Here is a tiny trained network, its code and every weight. The questions are about switching its units off for an input and a target symbol, where a switched-off unit gives its printed mean instead of its output.

import numpy as np


def w(rows, s, z=0):
    codes = np.array(rows[::2]) - 128.0
    scale = np.full(codes.shape[1], s)
    scale[-1] = z or s
    return codes * scale


def f(y):
    return np.maximum(y, 0)


def softmax(a):
    e = np.exp(a - a.max(-1, keepdims=True))
    return e / e.sum(-1, keepdims=True)


def log_softmax(a):
    a = a - a.max(-1, keepdims=True)
    return a - np.log(np.exp(a).sum(-1, keepdims=True))


def net(x, mask):
    ids = ['ΓΛαηξπτφ'.index(c) for c in x.split()]
    T = len(ids)
    res = E[ids] + P[:T]
    u = 0
    for l in range(3):
        q, k, v = (res @ M[l].T for M in (Q, K, V))
        z = softmax(np.where(np.tri(T) > 0, q @ k.T / 2**0.5, -1e9)) @ v
        res = res + np.where(mask[u], z, O[l][:, -1]) @ O[l][:, :-1]
        u += 1
        y = f(res @ A[l][:, :-1].T + A[l][:, -1])
        res = res + np.where(mask[u : u + 8], y, B[l][:, -1]) @ B[l][:, :-1]
        u += 8
    return log_softmax(res[-1] @ U[:, :-1].T + U[:, -1])


Q, K, V, O, A, B = {}, {}, {}, {}, {}, {}
E = w([
[158,157,88],'Γ',
[133,148,110],'Λ',
[31,146,7],'α',
[222,118,166],'η',
[149,86,204],'ξ',
[180,168,70],'π',
[130,148,118],'τ',
[45,98,218],'φ',
],0.019)
P = w([
[180,250,193],'0',
[130,160,107],'1',
[133,132,92],'2',
[131,104,73],'3',
[122,61,34],'4',
[115,3,7],'5',
[100,18,15],'6',
],0.0061)
Q[0] = w([
[82,145,251],'L0H1',
[20,156,80],'L0H1',
],0.011)
K[0] = w([
[134,21,93],'L0H1',
[160,72,248],'L0H1',
],0.011)
V[0] = w([
[253,148,225],'L0H1',
[212,70,91],'L0H1',
],0.0058)
O[0] = w([
[116,7,112,231],'L0H1',
[189,104,104,1],'L0H1',
],0.013,0.0023)
A[0] = w([
[118,224,102,237],'L0N1',
[48,143,125,165],'L0N2',
[249,176,126,126],'L0N3',
[106,208,2,66],'L0N4',
[74,149,222,101],'L0N5',
[125,218,127,80],'L0N6',
[185,46,52,162],'L0N7',
[62,202,103,2],'L0N8',
],0.008,0.0066)
B[0] = w([
[109,190,40,213],'L0N1',
[144,98,47,244],'L0N2',
[131,2,102,175],'L0N3',
[242,119,212,172],'L0N4',
[128,183,146,248],'L0N5',
[86,176,176,146],'L0N6',
[136,231,141,254],'L0N7',
[37,133,73,142],'L0N8',
],0.0069,0.0058)
Q[1] = w([
[79,138,76],'L1H1',
[161,189,2],'L1H1',
],0.0084)
K[1] = w([
[63,163,103],'L1H1',
[109,27,3],'L1H1',
],0.0055)
V[1] = w([
[20,53,3],'L1H1',
[49,185,190],'L1H1',
],0.0047)
O[1] = w([
[121,2,209,240],'L1H1',
[179,41,22,253],'L1H1',
],0.0068,0.0016)
A[1] = w([
[103,182,4,216],'L1N1',
[74,82,72,36],'L1N2',
[194,6,167,60],'L1N3',
[110,92,3,196],'L1N4',
[127,129,132,82],'L1N5',
[127,242,255,16],'L1N6',
[25,180,106,253],'L1N7',
[58,54,139,228],'L1N8',
],0.0076,0.0046)
B[1] = w([
[149,191,135,213],'L1N1',
[149,79,124,159],'L1N2',
[121,118,225,180],'L1N3',
[186,158,106,215],'L1N4',
[124,124,132,128],'L1N5',
[129,7,101,143],'L1N6',
[108,120,92,248],'L1N7',
[105,91,116,254],'L1N8',
],0.011,0.0071)
Q[2] = w([
[71,50,251],'L2H1',
[104,157,254],'L2H1',
],0.013)
K[2] = w([
[171,62,72],'L2H1',
[136,2,141],'L2H1',
],0.016)
V[2] = w([
[66,204,202],'L2H1',
[109,141,1],'L2H1',
],0.0082)
O[2] = w([
[34,191,43,97],'L2H1',
[32,192,255,253],'L2H1',
],0.0069,0.0046)
A[2] = w([
[188,160,52,255],'L2N1',
[254,191,115,45],'L2N2',
[202,116,204,138],'L2N3',
[204,155,177,58],'L2N4',
[58,90,151,152],'L2N5',
[42,99,25,123],'L2N6',
[171,158,233,133],'L2N7',
[79,218,142,58],'L2N8',
],0.0094,0.0092)
B[2] = w([
[81,139,225,255],'L2N1',
[223,166,64,182],'L2N2',
[96,108,56,219],'L2N3',
[169,153,182,159],'L2N4',
[213,183,75,246],'L2N5',
[144,142,93,229],'L2N6',
[105,136,36,204],'L2N7',
[128,2,125,208],'L2N8',
],0.01,0.0083)
U = w([
[129,167,172,166],'Γ',
[98,139,217,251],'Λ',
[44,74,133,3],'α',
[200,80,105,71],'η',
[140,22,192,215],'ξ',
[159,188,127,84],'π',
[98,130,208,174],'τ',
[100,157,2,113],'φ',
],0.0084,0.0055)

Each question gives the input, a string of symbols that net reads in full, and the target symbol t.
The units are the heads (2 rows each of Q, K, V and O) and the neurons (one row each of A and B). Each row of codes is followed by its name. A weight is (code - 128) times the scale printed after its matrix; where a second scale follows, it is the last column's (O, A, B and U).
mask holds one flag per unit, layer by layer, with each layer's heads first. A switched-off unit (its flag False) gives its mean, the last column of its rows in O or B, instead of its output. The means were averaged over made-up inputs and are rounded, as every weight is.
A unit's drop is (log p(t) with every unit on - log p(t) with that unit switched off) / (log p(t) with every unit on - log p(t) with every unit switched off).
The circuit of an input: a set's keep is (log p(t) with only the set's units on - log p(t) with every unit switched off) / (log p(t) with every unit on - log p(t) with every unit switched off). Starting from the 12 units with the biggest drops (on a tie, the unit counted first), units are removed one at a time, each time the one whose removal leaves the highest keep (on an exact tie, the one counted first), for as long as the keep stays at least 0.8.
units of the circuit, in order: the units of the circuit, biggest drop first
top k neurons: the k neurons with the biggest drops, biggest first
top k neurons in layer l: the k neurons of layer l with the biggest drops, biggest first
drop when u is switched off: that unit's drop, to one decimal
input φ η ξ η φ, target η: top 2 neurons in layer 2 -> L2N1, L2N5
input α η Γ, target α: units of the circuit, in order -> L2H1, L2N8, L0H1, L0N1
input ξ φ ξ, target φ: top 2 neurons -> L0N7, L0N4
input φ φ α η, target φ: top 3 neurons -> L2N7, L0N2, L2N3
input α π φ φ, target α: top 3 neurons -> L2N8, L0N4, L0N1
input τ Γ η ξ ξ φ, target φ: units of the circuit, in order -> L2N5, L2N1
input ξ α τ η, target ξ: units of the circuit, in order -> L1N6, L1H1, L0H1
input φ φ φ ξ α φ ξ, target φ: units of the circuit, in order -> L2N7, L0H1
input α η ξ ξ π, target α: units of the circuit, in order -> L2H1, L2N8, L0H1, L0N1
input φ η ξ π, target π: top 2 neurons -> L2N2, L0N4
input ξ φ φ α τ, target ξ: units of the circuit, in order -> L1H1
input τ τ φ φ Γ Λ, target Λ: top 2 neurons -> L2N1, L2N5
input α π Λ, target α: top 2 neurons -> L2N8, L2N7
input π η φ Γ, target π: top 2 neurons -> L2N2, L1N8
input τ π η φ, target φ: top 2 neurons in layer 1 -> L1N3, L1N8
input α τ φ η, target α: top 3 neurons -> L2N8, L2N7, L0N1
input η ξ φ Γ η ξ π, target π: top 2 neurons -> L0N7, L2N2
input φ α π η ξ η η, target φ: top 3 neurons in layer 0 -> L0N1, L0N2, L0N8
input α Γ α φ Γ, target α: top neuron in layer 0 -> L0N1
input α ξ π φ Λ Λ, target α: top 2 neurons in layer 0 -> L0N1, L0N8
input ξ η α φ Λ, target ξ: top 2 neurons in layer 0 -> L0N4, L0N1
input α Λ α φ ξ α, target α: top 2 neurons -> L2N8, L0N1
input φ ξ η φ ξ Λ, target Λ: top neuron -> L2N1
input α η ξ π ξ φ ξ, target α: top 3 neurons -> L2N8, L2N7, L0N1
input α φ Λ φ φ, target α: top 2 neurons -> L2N8, L0N1
input ξ φ φ α φ Λ, target ξ: drop when L0N4 is switched off -> 0.2
input Γ Γ ξ ξ τ, target Λ: drop when L1H1 is switched off -> 0.2
